Below are the code and all the weights of a small trained network. Each question names an input and a class and asks about switching units off, where a switched-off unit gives its printed mean instead of its output.

import numpy as np


def w(rows, s, z=0):
    codes = np.array(rows[::2]) - 128.0
    scale = np.full(codes.shape[1], s)
    scale[-1] = z or s
    return codes * scale


def f(y):
    return np.maximum(y, 0)


def log_softmax(a):
    a = a - a.max(-1, keepdims=True)
    return a - np.log(np.exp(a).sum(-1, keepdims=True))


def net(x, mask):
    res = np.array(x, float).reshape(1, 7) / 4 @ E
    y = f(res @ A[0][:, :-1].T + A[0][:, -1])
    res = res + np.where(mask, y, B[0][:, -1]) @ B[0][:, :-1]
    return log_softmax(res[-1] @ U[:, :-1].T + U[:, -1])


A, B = {}, {}
E = w([
[15,147,135,86,140,171,136,79,91,192,112,98],'x0',
[176,253,137,125,225,160,126,125,161,122,127,123],'x1',
[125,127,121,128,128,129,127,129,130,128,128,128],'x2',
[63,133,137,119,150,35,130,144,234,172,128,86],'x3',
[153,55,131,156,178,181,127,53,209,133,137,124],'x4',
[140,183,121,142,44,126,133,54,165,126,137,134],'x5',
[100,141,120,132,66,226,125,229,202,139,131,120],'x6',
],0.0053)
A[0] = w([
[147,114,139,125,181,21,130,21,64,132,126,132,47],'n0',
[113,205,122,106,107,65,126,185,57,119,119,137,78],'n1',
[189,123,131,136,101,234,127,120,29,115,127,147,55],'n2',
[70,130,138,134,152,26,131,151,222,150,120,123,65],'n3',
[129,129,141,131,125,121,129,127,120,126,129,137,247],'n4',
[55,147,131,108,142,151,132,110,94,158,119,121,80],'n5',
[145,48,120,126,175,190,127,39,215,120,123,135,60],'n6',
[91,39,135,121,63,104,123,137,113,137,127,141,70],'n7',
[102,64,135,127,240,131,129,227,86,125,130,117,85],'n8',
[16,151,129,108,151,167,126,77,81,171,126,123,83],'n9',
[142,207,134,132,182,164,132,138,146,133,122,132,72],'n10',
[135,200,126,136,21,115,128,47,163,112,141,122,88],'n11',
[146,224,133,119,216,128,126,134,139,120,131,141,61],'n12',
[115,133,135,119,90,211,135,188,185,138,139,136,57],'n13',
[251,107,127,148,108,55,125,189,157,101,133,150,69],'n14',
[98,134,124,114,126,69,125,150,186,150,139,109,75],'n15',
[98,34,131,130,57,93,135,132,107,126,128,135,67],'n16',
[101,193,127,113,73,85,129,186,83,130,124,125,64],'n17',
[128,165,127,139,80,126,129,83,141,140,120,135,87],'n18',
[94,135,131,133,85,195,123,201,183,141,118,118,68],'n19',
],0.013,0.011)
B[0] = w([
[114,127,127,129,120,134,126,253,64,96,129,143,192],'n0',
[106,96,133,209,141,128,127,115,137,171,148,134,176],'n1',
[104,111,128,99,128,111,129,42,59,76,132,147,193],'n2',
[112,109,130,103,122,128,129,45,63,87,134,148,176],'n3',
[72,141,133,61,112,73,134,136,156,187,127,75,247],'n4',
[135,116,126,135,128,130,133,124,177,70,134,122,158],'n5',
[117,100,132,232,133,109,126,108,129,177,155,133,179],'n6',
[183,166,123,130,127,159,130,117,118,151,127,83,170],'n7',
[187,111,128,92,116,120,126,130,159,174,109,214,186],'n8',
[136,127,127,134,125,124,126,125,212,52,129,112,184],'n9',
[177,152,124,118,116,143,131,125,117,138,124,72,164],'n10',
[185,106,126,80,144,136,124,133,157,160,106,199,167],'n11',
[193,153,127,139,119,166,124,116,88,137,128,75,170],'n12',
[120,133,129,133,130,116,129,212,87,103,123,138,171],'n13',
[111,127,126,138,130,140,131,128,221,41,129,103,181],'n14',
[115,123,126,107,122,117,129,82,83,105,126,137,155],'n15',
[201,168,133,131,142,150,124,119,108,145,130,79,173],'n16',
[120,97,134,210,140,123,125,119,112,169,146,141,164],'n17',
[165,114,128,115,128,121,129,139,144,134,117,159,140],'n18',
[120,122,130,125,132,104,126,211,84,99,135,123,178],'n19',
],0.028,0.011)
U = w([
[110,131,129,124,128,119,124,211,78,104,129,134,96],'0',
[185,184,126,126,126,182,124,105,111,154,127,63,107],'1',
[92,108,129,96,124,118,130,51,75,95,134,147,104],'2',
[102,89,142,213,150,115,122,115,144,183,159,136,113],'3',
[112,129,123,128,131,142,131,123,216,63,124,113,109],'4',
[107,131,137,96,110,93,133,130,137,156,129,107,255],'5',
[166,107,127,78,130,125,122,135,158,171,93,200,116],'6',
[2,216,119,81,138,180,133,125,155,202,84,121,98],'7',
],0.0087,0.015)

Each question gives the input, the list of numbers given to net, and the class t.
The units are the neurons (one row each of A and B). Each row of codes is followed by its name. A weight is (code - 128) times the scale printed after its matrix; where a second scale follows, it is the last column's (A, B and U).
mask holds one flag per neuron, in row order. A switched-off neuron (its flag False) gives its mean, the last column of its row in B, instead of its output. The means were averaged over made-up inputs and are rounded, as every weight is.
A unit's drop is (log p(t) with every unit on - log p(t) with that unit switched off) / (log p(t) with every unit on - log p(t) with every unit switched off).
The circuit of an input: a set's keep is (log p(t) with only the set's units on - log p(t) with every unit switched off) / (log p(t) with every unit on - log p(t) with every unit switched off). Starting from the 12 units with the biggest drops (on a tie, the unit counted first), units are removed one at a time, each time the one whose removal leaves the highest keep (on an exact tie, the one counted first), for as long as the keep stays at least 0.8.
circuit, biggest first: the units of the circuit, biggest drop first
unit that matters most: the unit with the biggest drop
top k neurons: the k neurons with the biggest drops, biggest first
drop of u: that unit's drop, to one decimal
input [-3,-7,6,1,4,8,-2], class 6: circuit, biggest first -> (n11)
input [-2,4,-1,7,8,-6,3], class 3: top 2 neurons -> (n6, n2)
input [1,-8,-3,1,4,-4,7], class 1: top 3 neurons -> (n7, n16, n0)
input [-2,-6,-1,5,-3,-2,2], class 1: top 3 neurons -> (n16, n7, n2)
input [4,-8,-2,1,-7,-4,8], class 0: top 2 neurons -> (n19, n13)
input [0,-5,3,-3,1,-2,3], class 1: circuit, biggest first -> (n16, n7)
input [-4,-1,-1,1,-6,4,0], class 3: circuit, biggest first -> (n1, n17)
input [-5,8,-1,-4,-4,8,-1], class 1: top 3 neurons -> (n12, n10, n8)
input [-4,-3,-4,-6,-7,8,-2], class 6: top 2 neurons -> (n11, n6)
input [6,1,2,5,4,-1,-4], class 4: top 2 neurons -> (n9, n2)
input [-6,1,-3,2,-8,-5,7], class 3: top 3 neurons -> (n1, n17, n0)
input [3,-6,7,-1,-2,6,-7], class 0: top 2 neurons -> (n0, n8)
input [7,-1,7,8,-5,0,-1], class 2: top 2 neurons -> (n3, n15)
input [-8,-5,-3,3,-4,-1,-7], class 4: top 3 neurons -> (n14, n19, n13)
input [4,0,5,4,-2,0,7], class 0: unit that matters most -> n19
input [7,-2,4,-7,8,-7,3], class 3: drop of n15 -> 0.2
input [6,-7,-7,-8,-2,7,-1], class 2: drop of n10 -> 0.3
input [0,-4,-2,-8,3,-5,-8], class 0: drop of n15 -> 0.0
